Here is a tiny trained network, its code and every weight. The questions are about switching its units off for an input and a target symbol, where a switched-off unit gives its printed mean instead of its output.

import numpy as np


def w(rows, s, z=0):
    codes = np.array(rows[::2]) - 128.0
    scale = np.full(codes.shape[1], s)
    scale[-1] = z or s
    return codes * scale


def norm(h):
    return h / np.sqrt((h * h).mean(-1, keepdims=True) + 1e-5)


def f(y):
    return y / 2 * (1 + np.tanh(0.7978845608 * (y + 0.044715 * y**3)))


def softmax(a):
    e = np.exp(a - a.max(-1, keepdims=True))
    return e / e.sum(-1, keepdims=True)


def log_softmax(a):
    a = a - a.max(-1, keepdims=True)
    return a - np.log(np.exp(a).sum(-1, keepdims=True))


def net(x, mask):
    ids = ['ΓΔΛΠΦΩαβεηθμξστψ'.index(c) for c in x.split()]
    T = len(ids)
    res = E[ids] + P[:T]
    u = 0
    for l in range(2):
        r = norm(res)
        for j in range(2):
            rows = slice(4 * j, 4 * j + 4)
            q, k, v = (r @ M[l][rows].T for M in (Q, K, V))
            z = softmax(np.where(np.tri(T) > 0, q @ k.T / 4**0.5, -1e9)) @ v
            o = O[l][rows]
            res = res + np.where(mask[u + j], z, o[:, -1]) @ o[:, :-1]
        u += 2
        y = f(norm(res) @ A[l][:, :-1].T + A[l][:, -1])
        res = res + np.where(mask[u : u + 4], y, B[l][:, -1]) @ B[l][:, :-1]
        u += 4
    return log_softmax(norm(res)[-1] @ U[:, :-1].T + U[:, -1])


Q, K, V, O, A, B = {}, {}, {}, {}, {}, {}
E = w([
[211,156,68,147,138,146,78,96,145,105,87,122],'Γ',
[75,158,143,177,140,171,80,82,126,132,77,165],'Δ',
[75,247,78,119,156,75,92,160,110,129,94,140],'Λ',
[113,160,149,163,154,125,140,117,193,77,123,169],'Π',
[158,172,156,117,108,77,21,91,170,132,127,178],'Φ',
[92,159,149,183,141,146,125,115,155,104,85,195],'Ω',
[126,170,113,62,87,151,126,124,219,97,74,136],'α',
[75,162,119,155,139,185,106,73,164,112,109,140],'β',
[135,121,132,125,96,132,169,163,70,161,160,129],'ε',
[147,154,88,116,187,107,132,77,162,211,64,150],'η',
[110,169,146,179,184,144,108,80,161,94,138,138],'θ',
[98,196,125,151,169,153,129,85,169,91,156,144],'μ',
[104,126,199,113,145,96,82,141,213,148,77,104],'ξ',
[140,148,138,148,117,127,38,169,134,64,78,89],'σ',
[61,136,118,165,115,142,99,100,176,99,99,172],'τ',
[72,125,125,164,130,149,149,130,194,100,80,174],'ψ',
],0.012)
P = w([
[78,100,80,103,223,230,27,152,244,82,140,221],'0',
[104,138,110,150,168,203,51,129,253,102,107,192],'1',
[110,149,128,163,127,173,100,120,200,116,85,192],'2',
[116,154,134,172,114,155,123,100,181,105,91,167],'3',
[125,159,132,161,99,136,131,83,181,98,94,146],'4',
[127,148,131,166,89,119,141,74,190,96,86,125],'5',
[132,149,129,167,84,106,143,65,198,98,89,102],'6',
[135,154,128,163,76,93,141,58,194,104,83,87],'7',
[131,154,131,160,73,79,142,51,188,105,76,71],'8',
[129,160,130,147,66,69,137,52,183,112,60,57],'9',
[113,166,126,137,65,63,131,61,195,120,56,46],'10',
],0.0049)
Q[0] = w([
[31,225,141,164,109,138,173,92,131,93,101,68],'L0H1',
[38,39,71,130,208,100,149,119,25,107,213,116],'L0H1',
[149,28,155,42,171,153,107,216,101,122,141,137],'L0H1',
[234,7,93,3,200,164,70,159,179,135,125,129],'L0H1',
[79,60,145,105,158,146,157,112,162,189,135,72],'L0H2',
[30,168,93,100,88,91,162,100,110,88,69,113],'L0H2',
[73,225,161,248,129,166,127,88,199,140,127,185],'L0H2',
[191,185,158,111,136,150,103,175,150,78,85,151],'L0H2',
],0.0037)
K[0] = w([
[155,122,135,14,76,40,121,138,92,114,62,66],'L0H1',
[42,125,66,136,235,193,72,71,138,35,131,151],'L0H1',
[87,154,166,218,191,244,119,177,151,105,141,162],'L0H1',
[134,73,118,145,165,224,103,206,157,147,190,222],'L0H1',
[143,106,168,176,151,135,146,110,148,187,118,80],'L0H2',
[179,116,95,87,82,107,123,108,126,141,110,111],'L0H2',
[215,155,104,90,103,56,107,68,167,143,61,109],'L0H2',
[114,254,191,171,104,155,143,134,128,113,44,85],'L0H2',
],0.004)
V[0] = w([
[106,152,146,135,131,106,207,100,65,125,124,151],'L0H1',
[145,105,111,178,81,78,125,70,174,143,57,115],'L0H1',
[94,152,137,210,76,103,144,100,127,93,140,75],'L0H1',
[157,148,172,106,97,104,140,67,188,104,162,132],'L0H1',
[135,62,80,153,52,111,163,112,62,105,206,134],'L0H2',
[181,127,200,2,79,141,116,162,109,171,145,113],'L0H2',
[150,172,123,79,178,147,41,108,194,61,22,162],'L0H2',
[209,122,40,146,159,110,151,158,115,150,89,95],'L0H2',
],0.0051)
O[0] = w([
[111,192,83,188,152,112,124,111,212,158,108,130,119],'L0H1',
[159,131,163,42,171,168,66,154,213,173,48,153,147],'L0H1',
[138,197,141,152,155,141,11,166,232,94,125,80,144],'L0H1',
[147,162,160,74,105,137,117,119,194,120,181,136,134],'L0H1',
[196,144,125,65,105,196,37,207,206,159,108,135,46],'L0H2',
[118,168,136,140,30,116,92,94,254,164,120,71,52],'L0H2',
[121,71,88,165,53,88,192,78,11,75,140,148,255],'L0H2',
[192,148,62,112,160,99,168,168,148,146,54,78,88],'L0H2',
],0.0052,0.0093)
A[0] = w([
[210,195,102,171,127,111,139,113,153,132,74,105,177],'L0N1',
[190,244,253,220,59,147,208,215,76,219,144,99,4],'L0N2',
[103,77,98,129,90,177,190,135,3,111,202,162,115],'L0N3',
[75,164,107,168,242,144,92,78,155,62,79,202,179],'L0N4',
],0.0048,0.0039)
B[0] = w([
[88,105,109,118,119,67,96,114,175,114,98,61,144],'L0N1',
[142,131,163,193,197,251,173,87,152,48,74,213,152],'L0N2',
[154,125,104,119,117,136,88,144,229,165,150,60,255],'L0N3',
[73,85,64,152,147,166,67,165,253,154,118,104,248],'L0N4',
],0.0061,0.0083)
Q[1] = w([
[214,151,195,76,208,137,207,129,81,109,121,146],'L1H1',
[137,109,151,100,159,113,151,157,51,111,163,135],'L1H1',
[92,66,58,148,98,128,116,114,174,120,123,93],'L1H1',
[181,203,181,156,165,163,147,161,118,132,92,139],'L1H1',
[112,118,106,138,70,175,101,74,145,37,88,117],'L1H2',
[121,104,74,181,181,153,156,97,149,91,46,69],'L1H2',
[87,131,156,194,108,132,117,101,179,102,132,120],'L1H2',
[175,121,170,110,149,103,97,245,18,140,195,125],'L1H2',
],0.013)
K[1] = w([
[80,56,38,49,169,55,166,96,39,112,154,199],'L1H1',
[85,49,68,143,135,152,154,175,55,110,214,191],'L1H1',
[204,170,152,189,97,148,150,169,152,196,99,51],'L1H1',
[79,109,77,81,146,42,70,62,108,57,73,108],'L1H1',
[177,172,137,99,68,59,93,124,122,103,78,77],'L1H2',
[140,139,92,110,155,37,110,102,120,104,4,37],'L1H2',
[100,117,164,99,87,9,109,103,125,116,134,77],'L1H2',
[103,106,142,233,148,255,134,180,130,118,187,169],'L1H2',
],0.0099)
V[1] = w([
[113,135,186,106,72,139,109,159,169,82,154,149],'L1H1',
[195,106,161,97,75,58,201,96,48,183,135,153],'L1H1',
[184,239,148,149,171,124,103,73,139,69,3,94],'L1H1',
[65,140,79,93,121,121,115,237,64,246,200,87],'L1H1',
[110,207,39,50,44,204,190,159,142,49,65,114],'L1H2',
[11,155,194,65,127,14,90,228,77,97,120,78],'L1H2',
[201,217,55,112,136,29,13,89,90,152,171,224],'L1H2',
[242,129,187,230,89,201,59,200,83,12,102,97],'L1H2',
],0.0049)
O[1] = w([
[132,165,188,118,104,149,104,153,115,137,150,164,133],'L1H1',
[56,85,120,163,156,102,118,62,182,81,117,151,58],'L1H1',
[135,53,95,121,150,133,170,107,3,105,157,161,3],'L1H1',
[57,153,55,207,179,139,92,146,173,144,104,125,91],'L1H1',
[73,223,49,140,87,137,178,75,133,57,129,134,119],'L1H2',
[42,110,200,245,88,151,129,131,173,144,155,73,113],'L1H2',
[149,106,53,163,114,124,66,143,211,165,160,247,143],'L1H2',
[137,72,82,187,79,177,86,168,78,44,136,128,91],'L1H2',
],0.0062,0.0065)
A[1] = w([
[85,147,208,162,245,144,173,175,98,37,140,250,2],'L1N1',
[71,221,77,255,88,5,85,158,235,200,104,33,98],'L1N2',
[61,134,139,135,148,147,43,161,117,165,78,137,84],'L1N3',
[176,155,127,154,126,124,204,200,222,110,171,99,171],'L1N4',
],0.007,0.005)
B[1] = w([
[164,175,157,182,155,127,189,150,169,93,105,164,129],'L1N1',
[161,174,3,180,103,61,111,151,203,142,85,65,250],'L1N2',
[153,181,133,148,133,64,106,91,111,100,93,124,145],'L1N3',
[97,127,104,132,102,63,94,135,68,140,127,137,166],'L1N4',
],0.012,0.014)
U = w([
[233,62,27,84,120,142,155,102,90,80,95,171,1],'Γ',
[124,157,141,159,195,90,57,45,24,126,89,136,73],'Δ',
[158,138,33,171,90,72,156,169,161,182,145,74,197],'Λ',
[124,142,154,133,145,35,149,175,95,72,169,169,97],'Π',
[158,94,153,135,68,125,73,90,170,189,192,222,143],'Φ',
[166,165,176,176,167,188,159,124,207,83,27,162,164],'Ω',
[92,219,134,90,46,119,184,23,101,95,170,140,95],'α',
[114,137,102,76,174,254,104,98,155,164,155,60,114],'β',
[150,198,134,97,107,174,95,180,52,213,124,117,207],'ε',
[139,85,119,75,195,94,202,69,119,234,87,148,163],'η',
[191,113,139,141,240,121,134,140,143,93,224,79,147],'θ',
[74,179,106,119,172,93,96,122,70,138,252,146,137],'μ',
[130,79,239,149,113,102,164,88,147,184,136,35,159],'ξ',
[113,81,133,206,52,172,105,143,60,71,158,97,124],'σ',
[88,168,140,84,151,139,21,118,248,41,67,107,51],'τ',
[31,96,120,87,153,116,153,212,96,135,71,153,141],'ψ',
],0.0061,0.0028)

Each question gives the input, a string of symbols that net reads in full, and the target symbol t.
The units are the heads (4 rows each of Q, K, V and O) and the neurons (one row each of A and B). Each row of codes is followed by its name. A weight is (code - 128) times the scale printed after its matrix; where a second scale follows, it is the last column's (O, A, B and U).
mask holds one flag per unit, layer by layer, with each layer's heads first. A switched-off unit (its flag False) gives its mean, the last column of its rows in O or B, instead of its output. The means were averaged over made-up inputs and are rounded, as every weight is.
A unit's drop is (log p(t) with every unit on - log p(t) with that unit switched off) / (log p(t) with every unit on - log p(t) with every unit switched off).
The circuit of an input: a set's keep is (log p(t) with only the set's units on - log p(t) with every unit switched off) / (log p(t) with every unit on - log p(t) with every unit switched off). Starting from all 12 units, units are removed one at a time, each time the one whose removal leaves the highest keep (on an exact tie, the one counted first), for as long as the keep stays at least 0.8.
units of the circuit, in order: the units of the circuit, biggest drop first
most important unit: the unit with the biggest drop
top k neurons: the k neurons with the biggest drops, biggest first
heads that matter: for each layer, one digit per head in row order, 1 if its drop is at least 0.15 and else 0, layers parted by /
input Δ ξ Ω η μ ε ε Π σ α θ, target α: units of the circuit, in order => [L1H1; L1N2; L1H2]
input ε ε α, target α: heads that matter => 11 / 11
input Π Δ Δ ε ε, target ε: top neuron => [L0N2]
input α σ ψ η ε ε σ, target σ: units of the circuit, in order => [L1H1; L1N2; L1H2]
input ψ Φ ψ, target Φ: heads that matter => 10 / 01
input Δ Λ Λ β Φ, target Φ: units of the circuit, in order => [L1N2; L1H2; L1H1]
input Δ Δ θ, target θ: heads that matter => 01 / 11
input Π Γ σ θ ε Γ ε ψ, target Γ: heads that matter => 01 / 11
input θ Φ Ω θ σ Π, target σ: units of the circuit, in order => [L1H2; L1N2; L1H1]
input α Δ Δ Φ τ ε ε Δ Φ Δ, target Φ: units of the circuit, in order => [L1H1; L1N2; L1H2]
input Δ σ ε Δ β ε θ θ ψ, target σ: heads that matter => 01 / 11
input β β σ τ Ω, target σ: heads that matter => 00 / 01
input Γ θ ε ε θ ε ε ξ, target ξ: heads that matter => 01 / 11
input μ Γ α β Π, target α: units of the circuit, in order => [L1N2; L1H2; L1H1]
input θ θ ε Ω ε ε, target Ω: most important unit => L0N2
input β σ Π β μ β β θ Ω, target σ: units of the circuit, in order => [L1H2; L1H1; L1N2]
input η ξ ε Π α α ε μ ε, target Ω: heads that matter => 11 / 00
input Δ η β η σ ε μ μ ε θ Δ, target σ: units of the circuit, in order => [L1H1; L1H2; L1N2]
input α ξ η ε Φ β ε β η Γ α, target α: top 3 neurons => [L0N2; L0N4; L1N2]
input τ θ Δ, target Δ: heads that matter => 01 / 00
input σ Δ ε Ω β ε ε β ψ ε, target σ: top 4 neurons => [L0N2; L1N2; L0N4; L0N1]
input Γ μ μ, target Γ: heads that matter => 01 / 01
input θ ε β μ β θ Δ ε, target ε: top 3 neurons => [L0N3; L1N2; L0N2]
input ε ε ε ε α τ β, target α: units of the circuit, in order => [L1H1; L1N2]
input ξ σ μ α Φ, target Φ: heads that matter => 00 / 01
input τ Δ Γ β Δ ε ε ε ε η, target η: heads that matter => 11 / 10
input β Δ σ σ Π Φ μ σ Δ, target σ: heads that matter => 00 / 11
input α Δ μ Φ ε ε ψ β, target Φ: top 2 neurons => [L0N2; L1N2]
input Γ ε Δ Δ Ω ε ε σ ε Γ, target Γ: units of the circuit, in order => [L1H1; L1N2]
input Φ θ Γ Δ Π Δ μ, target Γ: units of the circuit, in order => [L1H2; L1N2; L1H1]
